Below are the code and all the weights of a small trained network. Each question names an input and a class and asks about switching units off, where a switched-off unit gives its printed mean instead of its output.

import numpy as np


def w(rows, s, z=0):
    codes = np.array(rows[::2]) - 128.0
    scale = np.full(codes.shape[1], s)
    scale[-1] = z or s
    return codes * scale


def norm(h):
    return h / np.sqrt((h * h).mean(-1, keepdims=True) + 1e-5)


def f(y):
    return y / 2 * (1 + np.tanh(0.7978845608 * (y + 0.044715 * y**3)))


def log_softmax(a):
    a = a - a.max(-1, keepdims=True)
    return a - np.log(np.exp(a).sum(-1, keepdims=True))


def net(x, mask):
    res = np.array(x, float).reshape(1, 5) / 4 @ E
    u = 0
    for l in range(2):
        y = f(norm(res) @ A[l][:, :-1].T + A[l][:, -1])
        res = res + np.where(mask[u : u + 11], y, B[l][:, -1]) @ B[l][:, :-1]
        u += 11
    return log_softmax(norm(res)[-1] @ U[:, :-1].T + U[:, -1])


A, B = {}, {}
E = w([
[129,150,101,76,156,101,130,158,112,83,195],'x0',
[159,95,73,158,91,158,108,107,3,130,161],'x1',
[126,161,101,125,117,168,198,128,126,97,120],'x2',
[45,147,150,133,92,183,129,89,152,134,79],'x3',
[94,142,185,143,188,175,115,84,121,164,126],'x4',
],0.0045)
A[0] = w([
[85,108,108,181,87,189,81,85,32,172,131,76],'0.n0',
[68,61,193,158,94,175,66,40,138,179,162,22],'0.n1',
[72,87,67,137,71,254,171,131,95,187,147,74],'0.n2',
[111,153,106,165,174,135,84,117,118,74,155,164],'0.n3',
[171,92,155,115,203,155,93,115,152,138,206,129],'0.n4',
[241,53,145,163,104,121,142,158,193,169,42,30],'0.n5',
[158,102,204,146,237,150,80,186,203,131,179,109],'0.n6',
[148,146,102,149,66,150,187,45,81,147,125,8],'0.n7',
[144,136,144,40,101,18,183,160,95,178,205,160],'0.n8',
[28,200,230,119,204,115,83,94,233,166,68,39],'0.n9',
[95,163,65,144,166,126,99,121,86,40,133,56],'0.n10',
],0.004,0.0017)
B[0] = w([
[112,134,195,145,119,160,78,155,129,33,125,200],'0.n0',
[73,79,134,76,104,87,68,193,154,124,188,175],'0.n1',
[202,157,135,155,100,122,193,157,101,95,136,183],'0.n2',
[124,117,160,165,127,106,131,147,136,231,100,143],'0.n3',
[177,157,158,143,61,88,117,197,119,173,114,161],'0.n4',
[141,151,85,186,192,118,114,124,122,125,29,156],'0.n5',
[110,154,186,151,10,162,151,155,43,165,133,194],'0.n6',
[173,155,212,185,62,141,132,166,138,53,108,150],'0.n7',
[144,86,80,98,90,135,141,156,116,144,122,172],'0.n8',
[84,125,155,142,100,101,225,2,96,118,110,254],'0.n9',
[160,71,140,124,118,155,134,83,184,127,75,133],'0.n10',
],0.0053,0.0047)
A[1] = w([
[52,118,190,142,118,112,182,36,154,131,144,121],'1.n0',
[114,169,80,42,132,157,153,133,214,108,127,73],'1.n1',
[171,109,52,164,161,157,136,113,215,112,84,216],'1.n2',
[40,96,176,124,140,142,3,122,121,114,153,4],'1.n3',
[65,156,125,79,131,138,228,172,196,107,120,113],'1.n4',
[178,165,147,141,166,177,112,78,103,53,175,141],'1.n5',
[86,155,224,131,165,102,202,74,180,171,147,181],'1.n6',
[148,59,67,84,147,122,91,157,73,151,161,44],'1.n7',
[146,60,16,127,123,94,80,125,82,104,182,157],'1.n8',
[128,121,95,182,167,52,85,130,168,87,80,78],'1.n9',
[101,100,213,146,106,112,66,93,102,143,101,107],'1.n10',
],0.0057,0.0015)
B[1] = w([
[117,146,124,117,120,91,110,53,219,122,124,253],'1.n0',
[102,148,107,162,188,209,160,135,108,128,233,140],'1.n1',
[123,113,115,159,153,134,71,145,96,181,139,148],'1.n2',
[85,100,175,171,255,82,108,200,127,149,112,162],'1.n3',
[81,163,97,135,180,174,107,117,57,119,157,183],'1.n4',
[140,128,146,149,35,140,119,130,170,96,83,166],'1.n5',
[112,142,111,45,93,115,64,91,132,150,98,252],'1.n6',
[121,119,124,55,98,83,176,96,204,119,127,168],'1.n7',
[94,121,141,119,187,141,150,108,201,120,114,193],'1.n8',
[166,142,103,163,155,153,144,60,93,182,100,133],'1.n9',
[113,141,118,107,186,182,126,138,133,112,181,206],'1.n10',
],0.0064,0.0053)
U = w([
[166,68,88,62,138,86,181,141,214,118,151,104],'0',
[173,154,160,91,84,84,127,182,61,206,153,6],'1',
[176,115,65,200,163,116,111,119,104,200,58,110],'2',
[163,129,154,186,36,187,144,135,110,51,98,235],'3',
[92,172,55,134,177,195,159,157,83,129,188,108],'4',
[87,87,196,164,200,123,61,185,129,123,135,92],'5',
[53,186,139,88,110,128,104,10,151,164,105,203],'6',
],0.014,0.0011)

Each question gives the input, the list of numbers given to net, and the class t.
The units are the neurons (one row each of A and B). Each row of codes is followed by its name. A weight is (code - 128) times the scale printed after its matrix; where a second scale follows, it is the last column's (A, B and U).
mask holds one flag per neuron, layer by layer. A switched-off neuron (its flag False) gives its mean, the last column of its row in B, instead of its output. The means were averaged over made-up inputs and are rounded, as every weight is.
A unit's drop is (log p(t) with every unit on - log p(t) with that unit switched off) / (log p(t) with every unit on - log p(t) with every unit switched off).
most important unit: the unit with the biggest drop
k most important neurons: the k neurons with the biggest drops, biggest first
k most important neurons of layer l: the k neurons of layer l with the biggest drops, biggest first
drop of u: that unit's drop, to one decimal
input [-5,3,-3,-8,4], class 5: most important neuron of layer 1 -> 1.n6
input [0,0,-4,2,-6], class 0: 4 most important neurons -> 1.n7, 1.n8, 0.n9, 0.n8
input [2,6,2,6,8], class 5: 2 most important neurons -> 0.n1, 1.n3
input [-8,1,5,-5,1], class 2: 3 most important neurons of layer 0 -> 0.n5, 0.n6, 0.n9
input [-7,4,-2,0,-6], class 2: 2 most important neurons of layer 1 -> 1.n9, 1.n2
input [-6,0,-2,6,-7], class 2: 4 most important neurons -> 0.n6, 0.n5, 0.n9, 1.n9
input [6,-1,2,2,-6], class 4: 2 most important neurons -> 1.n1, 1.n4
input [1,-2,0,-1,-2], class 4: 3 most important neurons of layer 0 -> 0.n1, 0.n4, 0.n3
input [5,-6,-7,-6,6], class 1: 2 most important neurons -> 0.n4, 0.n6
input [-7,5,0,2,1], class 3: 3 most important neurons -> 0.n2, 0.n7, 1.n5
input [-3,0,-5,-6,4], class 1: 3 most important neurons of layer 0 -> 0.n4, 0.n6, 0.n0
input [5,1,-6,2,-1], class 0: 2 most important neurons -> 1.n7, 0.n8
input [6,-1,-5,-7,3], class 1: 3 most important neurons -> 0.n6, 0.n4, 1.n0
input [-3,6,-7,-6,-6], class 0: 2 most important neurons -> 1.n7, 1.n8
input [-2,2,7,6,2], class 3: most important neuron -> 0.n2
input [-5,7,-3,2,-2], class 3: 3 most important neurons -> 0.n2, 0.n7, 1.n5
input [5,-6,5,-7,0], class 4: 2 most important neurons of layer 1 -> 1.n4, 1.n1
input [3,5,-3,8,7], class 5: 2 most important neurons -> 1.n3, 0.n1
input [4,3,8,6,6], class 3: 2 most important neurons of layer 0 -> 0.n2, 0.n9
input [6,5,-3,-7,0], class 0: drop of 1.n1 -> 0.0
input [5,-1,7,-4,4], class 4: drop of 0.n9 -> 0.3
input [-1,5,4,2,5], class 3: drop of 0.n2 -> 0.2
input [-7,6,-1,5,3], class 5: most important unit -> 0.n1
